Below is a small trained network, with its code and all its weights. Each question gives an input and a class and asks what happens when units are switched off, that is, made to give their printed mean instead of their output.

import numpy as np


def w(rows, s, z=0):
    codes = np.array(rows[::2]) - 128.0
    scale = np.full(codes.shape[1], s)
    scale[-1] = z or s
    return codes * scale


def f(y):
    return y / 2 * (1 + np.tanh(0.7978845608 * (y + 0.044715 * y**3)))


def log_softmax(a):
    a = a - a.max(-1, keepdims=True)
    return a - np.log(np.exp(a).sum(-1, keepdims=True))


def net(x, mask):
    res = np.array(x, float).reshape(1, 8) / 4 @ E
    y = f(res @ A[0][:, :-1].T + A[0][:, -1])
    res = res + np.where(mask, y, B[0][:, -1]) @ B[0][:, :-1]
    return log_softmax(res[-1] @ U[:, :-1].T + U[:, -1])


A, B = {}, {}
E = w([
[127,130,133,131,129],'x0',
[127,128,129,126,128],'x1',
[69,163,164,77,44],'x2',
[163,254,69,83,139],'x3',
[128,127,128,127,128],'x4',
[128,128,130,127,129],'x5',
[11,122,71,127,186],'x6',
[128,128,128,128,127],'x7',
],0.01)
A[0] = w([
[134,129,149,130,134,180],'N1',
[104,167,72,103,171,98],'N2',
[245,40,119,159,215,39],'N3',
[133,116,148,124,131,95],'N4',
[129,102,151,115,93,114],'N5',
[157,206,124,107,78,1],'N6',
[138,64,173,125,25,144],'N7',
[31,112,119,121,135,12],'N8',
[138,181,107,108,92,141],'N9',
[129,107,173,116,114,103],'N10',
[206,73,114,152,205,193],'N11',
[147,103,106,148,108,96],'N12',
[33,108,116,116,132,9],'N13',
[123,136,93,145,203,107],'N14',
[71,165,119,75,95,20],'N15',
[94,30,143,154,177,35],'N16',
[144,111,112,155,126,112],'N17',
[144,111,144,129,149,106],'N18',
[138,123,58,129,208,107],'N19',
[103,161,135,146,120,92],'N20',
[124,145,105,137,168,118],'N21',
[34,119,111,138,151,92],'N22',
[128,122,158,148,97,165],'N23',
[192,131,119,106,141,54],'N24',
[126,106,127,148,111,174],'N25',
[99,168,110,106,81,114],'N26',
[108,34,156,134,148,150],'N27',
[246,152,137,126,124,32],'N28',
[158,200,110,78,110,26],'N29',
[159,153,109,120,197,102],'N30',
[125,103,175,120,102,109],'N31',
],0.014,0.0092)
B[0] = w([
[148,126,138,121,121,159],'N1',
[86,77,147,176,189,200],'N2',
[205,136,145,51,41,227],'N3',
[114,120,133,126,132,124],'N4',
[141,85,135,153,136,153],'N5',
[184,111,138,75,75,176],'N6',
[144,2,141,109,145,234],'N7',
[168,162,139,78,62,175],'N8',
[106,185,136,125,112,200],'N9',
[120,82,134,137,139,150],'N10',
[97,238,100,134,107,251],'N11',
[117,138,153,126,124,129],'N12',
[171,159,143,86,55,173],'N13',
[115,60,135,158,177,184],'N14',
[82,205,116,170,174,168],'N15',
[78,224,105,180,189,201],'N16',
[120,150,136,126,123,135],'N17',
[111,127,116,107,130,133],'N18',
[109,45,141,173,184,203],'N19',
[134,137,92,157,133,131],'N20',
[115,97,139,141,160,159],'N21',
[143,199,100,118,100,205],'N22',
[153,93,136,125,131,170],'N23',
[106,170,126,151,152,149],'N24',
[149,132,148,123,117,164],'N25',
[157,189,112,139,135,182],'N26',
[135,206,116,100,88,229],'N27',
[60,233,95,162,151,200],'N28',
[170,148,113,98,62,190],'N29',
[103,89,146,151,177,177],'N30',
[137,66,121,143,148,162],'N31',
],0.025,0.011)
U = w([
[205,114,153,64,59,252],'0',
[74,177,109,165,162,63],'1',
[128,2,175,156,187,75],'2',
],0.0094,0.0025)

Each question gives the input, the list of numbers given to net, and the class t.
The units are the neurons (one row each of A and B). Each row of codes is followed by its name. A weight is (code - 128) times the scale printed after its matrix; where a second scale follows, it is the last column's (A, B and U).
mask holds one flag per neuron, in row order. A switched-off neuron (its flag False) gives its mean, the last column of its row in B, instead of its output. The means were averaged over made-up inputs and are rounded, as every weight is.
A unit's drop is (log p(t) with every unit on - log p(t) with that unit switched off) / (log p(t) with every unit on - log p(t) with every unit switched off).
The circuit of an input: a set's keep is (log p(t) with only the set's units on - log p(t) with every unit switched off) / (log p(t) with every unit on - log p(t) with every unit switched off). Starting from the 12 units with the biggest drops (on a tie, the unit counted first), units are removed one at a time, each time the one whose removal leaves the highest keep (on an exact tie, the one counted first), for as long as the keep stays at least 0.8.
units of the circuit, in order: the units of the circuit, biggest drop first
most important unit: the unit with the biggest drop
k most important neurons: the k neurons with the biggest drops, biggest first
drop of u: that unit's drop, to one decimal
input [8,-5,-6,8,4,-4,-7,-1], class 1: units of the circuit, in order	(N28)
input [-6,-3,6,-6,0,8,0,4], class 2: 2 most important neurons	(N7; N3)
input [-5,6,-1,3,-1,5,1,-6], class 2: units of the circuit, in order	(N11; N27; N22)
input [5,-2,4,0,8,7,8,0], class 0: 2 most important neurons	(N13; N8)
input [-6,7,0,3,-2,0,-7,-1], class 1: 3 most important neurons	(N28; N3; N24)
input [-7,-8,-6,1,-6,-8,-7,-1], class 1: 4 most important neurons	(N28; N11; N24; N6)
input [-5,0,-1,2,-4,-4,-5,-3], class 1: 2 most important neurons	(N28; N3)
input [-4,2,-5,-3,-3,2,0,-8], class 0: 3 most important neurons	(N3; N28; N2)
input [5,4,4,5,8,-8,0,-2], class 0: 4 most important neurons	(N28; N6; N16; N29)
input [-8,-2,-3,-7,6,-4,0,8], class 0: 4 most important neurons	(N3; N28; N7; N2)
input [-4,2,8,-1,-1,6,5,5], class 0: 3 most important neurons	(N13; N8; N16)
input [8,5,-7,1,-5,3,6,7], class 2: 2 most important neurons	(N19; N14)
input [-4,8,3,-1,-7,-8,3,3], class 0: drop of N16	0.3
input [-7,-3,5,-3,-7,2,-4,-7], class 2: drop of N20	0.0
input [-6,-3,8,-1,1,1,3,6], class 0: most important unit	N16
input [4,-5,2,0,1,-4,6,4], class 0: drop of N16	0.6
input [-2,1,-7,5,-6,6,-8,-1], class 1: drop of N28	6.2
